Below is a small trained network, with its code and all its weights. Each question gives an input and a target symbol and asks what happens when units are switched off, that is, made to give their printed mean instead of their output.

import numpy as np


def w(rows, s, z=0):
    codes = np.array(rows[::2]) - 128.0
    scale = np.full(codes.shape[1], s)
    scale[-1] = z or s
    return codes * scale


def f(y):
    return y / 2 * (1 + np.tanh(0.7978845608 * (y + 0.044715 * y**3)))


def softmax(a):
    e = np.exp(a - a.max(-1, keepdims=True))
    return e / e.sum(-1, keepdims=True)


def log_softmax(a):
    a = a - a.max(-1, keepdims=True)
    return a - np.log(np.exp(a).sum(-1, keepdims=True))


def net(x, mask):
    ids = ['γεζηθλμξστω'.index(c) for c in x.split()]
    T = len(ids)
    res = E[ids] + P[:T]
    u = 0
    for l in range(3):
        r = res
        for j in range(2):
            rows = slice(4 * j, 4 * j + 4)
            q, k, v = (r @ M[l][rows].T for M in (Q, K, V))
            z = softmax(np.where(np.tri(T) > 0, q @ k.T / 4**0.5, -1e9)) @ v
            o = O[l][rows]
            res = res + np.where(mask[u + j], z, o[:, -1]) @ o[:, :-1]
        u += 2
        y = f(res @ A[l][:, :-1].T + A[l][:, -1])
        res = res + np.where(mask[u : u + 4], y, B[l][:, -1]) @ B[l][:, :-1]
        u += 4
    return log_softmax(res[-1] @ U[:, :-1].T + U[:, -1])


Q, K, V, O, A, B = {}, {}, {}, {}, {}, {}
E = w([
[139,168,111],'γ',
[149,125,179],'ε',
[146,160,112],'ζ',
[104,173,119],'η',
[91,163,120],'θ',
[124,151,121],'λ',
[128,142,242],'μ',
[143,143,125],'ξ',
[177,138,131],'σ',
[126,74,250],'τ',
[75,205,184],'ω',
],0.018)
P = w([
[196,135,149],'0',
[65,22,64],'1',
[51,2,51],'2',
[142,55,97],'3',
[165,78,126],'4',
[179,94,148],'5',
],0.0038)
Q[0] = w([
[200,177,99],'L0H0',
[131,116,123],'L0H0',
[141,7,82],'L0H0',
[144,132,119],'L0H0',
[147,221,102],'L0H1',
[144,149,72],'L0H1',
[127,155,145],'L0H1',
[131,55,83],'L0H1',
],0.016)
K[0] = w([
[178,217,22],'L0H0',
[133,139,147],'L0H0',
[158,199,247],'L0H0',
[142,154,104],'L0H0',
[132,254,243],'L0H1',
[111,222,144],'L0H1',
[138,136,163],'L0H1',
[101,111,33],'L0H1',
],0.011)
V[0] = w([
[105,73,72],'L0H0',
[121,88,97],'L0H0',
[121,65,89],'L0H0',
[149,255,219],'L0H0',
[119,117,142],'L0H1',
[113,95,169],'L0H1',
[128,128,127],'L0H1',
[122,121,158],'L0H1',
],0.0054)
O[0] = w([
[175,169,187,64],'L0H0',
[161,154,160,87],'L0H0',
[193,170,167,69],'L0H0',
[2,37,25,254],'L0H0',
[158,163,159,142],'L0H1',
[190,197,184,167],'L0H1',
[130,130,131,127],'L0H1',
[171,184,164,165],'L0H1',
],0.006,0.0023)
A[0] = w([
[202,197,1,17],'L0N0',
[174,215,85,1],'L0N1',
[169,205,206,106],'L0N2',
[196,196,49,5],'L0N3',
],0.0065,0.0018)
B[0] = w([
[2,99,118,215],'L0N0',
[161,60,137,32],'L0N1',
[101,123,84,253],'L0N2',
[50,47,103,75],'L0N3',
],0.0099,0.0005)
Q[1] = w([
[109,101,103],'L1H0',
[3,134,141],'L1H0',
[128,102,101],'L1H0',
[108,129,148],'L1H0',
[88,114,117],'L1H1',
[129,127,127],'L1H1',
[113,140,136],'L1H1',
[122,62,46],'L1H1',
],0.026)
K[1] = w([
[37,133,175],'L1H0',
[92,254,246],'L1H0',
[45,115,158],'L1H0',
[134,164,131],'L1H0',
[55,78,122],'L1H1',
[130,128,126],'L1H1',
[118,140,154],'L1H1',
[30,32,13],'L1H1',
],0.017)
V[1] = w([
[149,145,73],'L1H0',
[143,201,166],'L1H0',
[155,228,124],'L1H0',
[175,255,95],'L1H0',
[151,143,133],'L1H1',
[40,71,109],'L1H1',
[96,99,120],'L1H1',
[148,148,133],'L1H1',
],0.0063)
O[1] = w([
[99,137,79,59],'L1H0',
[87,20,135,164],'L1H0',
[51,20,100,127],'L1H0',
[25,3,67,83],'L1H0',
[97,99,105,95],'L1H1',
[218,215,202,254],'L1H1',
[163,161,149,171],'L1H1',
[104,107,116,102],'L1H1',
],0.0058,0.0018)
A[1] = w([
[92,157,82,227],'L1N0',
[108,196,185,222],'L1N1',
[138,155,9,252],'L1N2',
[127,172,94,155],'L1N3',
],0.015,0.0036)
B[1] = w([
[148,110,198,201],'L1N0',
[109,57,101,255],'L1N1',
[43,43,2,218],'L1N2',
[109,105,166,161],'L1N3',
],0.017,0.0062)
Q[2] = w([
[87,207,107],'L2H0',
[48,211,130],'L2H0',
[90,206,116],'L2H0',
[134,84,171],'L2H0',
[160,252,180],'L2H1',
[122,220,170],'L2H1',
[142,200,126],'L2H1',
[177,74,116],'L2H1',
],0.019)
K[2] = w([
[124,75,78],'L2H0',
[91,64,82],'L2H0',
[124,64,76],'L2H0',
[112,130,154],'L2H0',
[144,1,108],'L2H1',
[124,22,133],'L2H1',
[119,88,93],'L2H1',
[165,189,110],'L2H1',
],0.021)
V[2] = w([
[167,81,102],'L2H0',
[218,21,32],'L2H0',
[88,175,16],'L2H0',
[124,132,9],'L2H0',
[254,108,82],'L2H1',
[115,146,32],'L2H1',
[207,121,66],'L2H1',
[29,143,163],'L2H1',
],0.0083)
O[2] = w([
[157,124,177,188],'L2H0',
[190,94,254,255],'L2H0',
[83,35,145,39],'L2H0',
[108,39,180,97],'L2H0',
[206,62,39,21],'L2H1',
[237,52,167,154],'L2H1',
[213,61,81,65],'L2H1',
[71,178,203,215],'L2H1',
],0.0097,0.0055)
A[2] = w([
[231,235,76,142],'L2N0',
[98,117,183,3],'L2N1',
[181,130,214,86],'L2N2',
[155,2,85,46],'L2N3',
],0.0082,0.011)
B[2] = w([
[68,199,170,172],'L2N0',
[81,139,1,166],'L2N1',
[118,151,92,195],'L2N2',
[163,162,103,254],'L2N3',
],0.023,0.007)
U = w([
[113,182,1,21],'γ',
[186,247,194,108],'ε',
[133,203,18,4],'ζ',
[76,100,85,115],'η',
[110,102,129,222],'θ',
[141,116,138,255],'λ',
[69,53,183,166],'μ',
[194,218,62,156],'ξ',
[78,225,57,77],'σ',
[115,81,251,228],'τ',
[115,154,118,100],'ω',
],0.0069,0.0055)

Each question gives the input, a string of symbols that net reads in full, and the target symbol t.
The units are the heads (4 rows each of Q, K, V and O) and the neurons (one row each of A and B). Each row of codes is followed by its name. A weight is (code - 128) times the scale printed after its matrix; where a second scale follows, it is the last column's (O, A, B and U).
mask holds one flag per unit, layer by layer, with each layer's heads first. A switched-off unit (its flag False) gives its mean, the last column of its rows in O or B, instead of its output. The means were averaged over made-up inputs and are rounded, as every weight is.
A unit's drop is (log p(t) with every unit on - log p(t) with that unit switched off) / (log p(t) with every unit on - log p(t) with every unit switched off).
The circuit of an input: a set's keep is (log p(t) with only the set's units on - log p(t) with every unit switched off) / (log p(t) with every unit on - log p(t) with every unit switched off). Starting from the 12 units with the biggest drops (on a tie, the unit counted first), units are removed one at a time, each time the one whose removal leaves the highest keep (on an exact tie, the one counted first), for as long as the keep stays at least 0.8.
units of the circuit, in order: the units of the circuit, biggest drop first
unit that matters most: the unit with the biggest drop
top k neurons: the k neurons with the biggest drops, biggest first
top k neurons in layer l: the k neurons of layer l with the biggest drops, biggest first
heads that matter: for each layer, one digit per head in row order, 1 if its drop is at least 0.15 and else 0, layers parted by /
input σ τ θ ω θ τ, target σ: heads that matter -> 00 / 11 / 01
input μ λ θ, target τ: top 3 neurons -> L1N1; L2N1; L1N0
input θ ω ζ, target σ: top 2 neurons in layer 1 -> L1N2; L1N0
input σ ζ θ, target ξ: units of the circuit, in order -> L2N3; L2H1; L1N0
input γ λ ξ σ μ, target ξ: top 3 neurons -> L1N1; L1N0; L2N3
input τ η τ λ λ, target ε: top 3 neurons -> L1N1; L1N2; L2N0
input σ σ θ τ ζ σ, target ε: units of the circuit, in order -> L1N2; L2N0; L2H0
input μ ω θ, target σ: units of the circuit, in order -> L1N2; L2H1
input ω ζ ξ σ λ ζ, target ξ: top 2 neurons -> L1N1; L1N2
input η σ τ η τ ξ, target ε: heads that matter -> 00 / 00 / 10
input γ η ξ τ η τ, target ε: top 3 neurons -> L1N2; L2N0; L2N1
input ω γ γ, target σ: heads that matter -> 00 / 00 / 11
input ω λ ξ, target σ: heads that matter -> 01 / 00 / 11
input ζ τ ζ θ ω, target σ: units of the circuit, in order -> L1N2; L2H1; L1H0; L2N1
input γ τ η, target ε: heads that matter -> 00 / 10 / 10
input γ τ τ σ, target ε: top 2 neurons -> L1N1; L1N2
input γ η σ, target ξ: units of the circuit, in order -> L2N3; L2H1; L1N2
input λ σ σ, target ξ: top 3 neurons in layer 1 -> L1N2; L1N0; L1N3
input ξ ζ ξ γ γ ω, target σ: units of the circuit, in order -> L2H1; L2N1
input τ σ ξ μ σ ξ, target ξ: unit that matters most -> L1N1
input ξ ξ λ ε ω γ, target γ: top 2 neurons -> L1N2; L0N2
input η η γ, target η: top 2 neurons -> L1N2; L2N1
input γ ω γ τ, target σ: units of the circuit, in order -> L2H1; L2N1
input σ τ η, target ε: top 2 neurons -> L1N2; L2N0
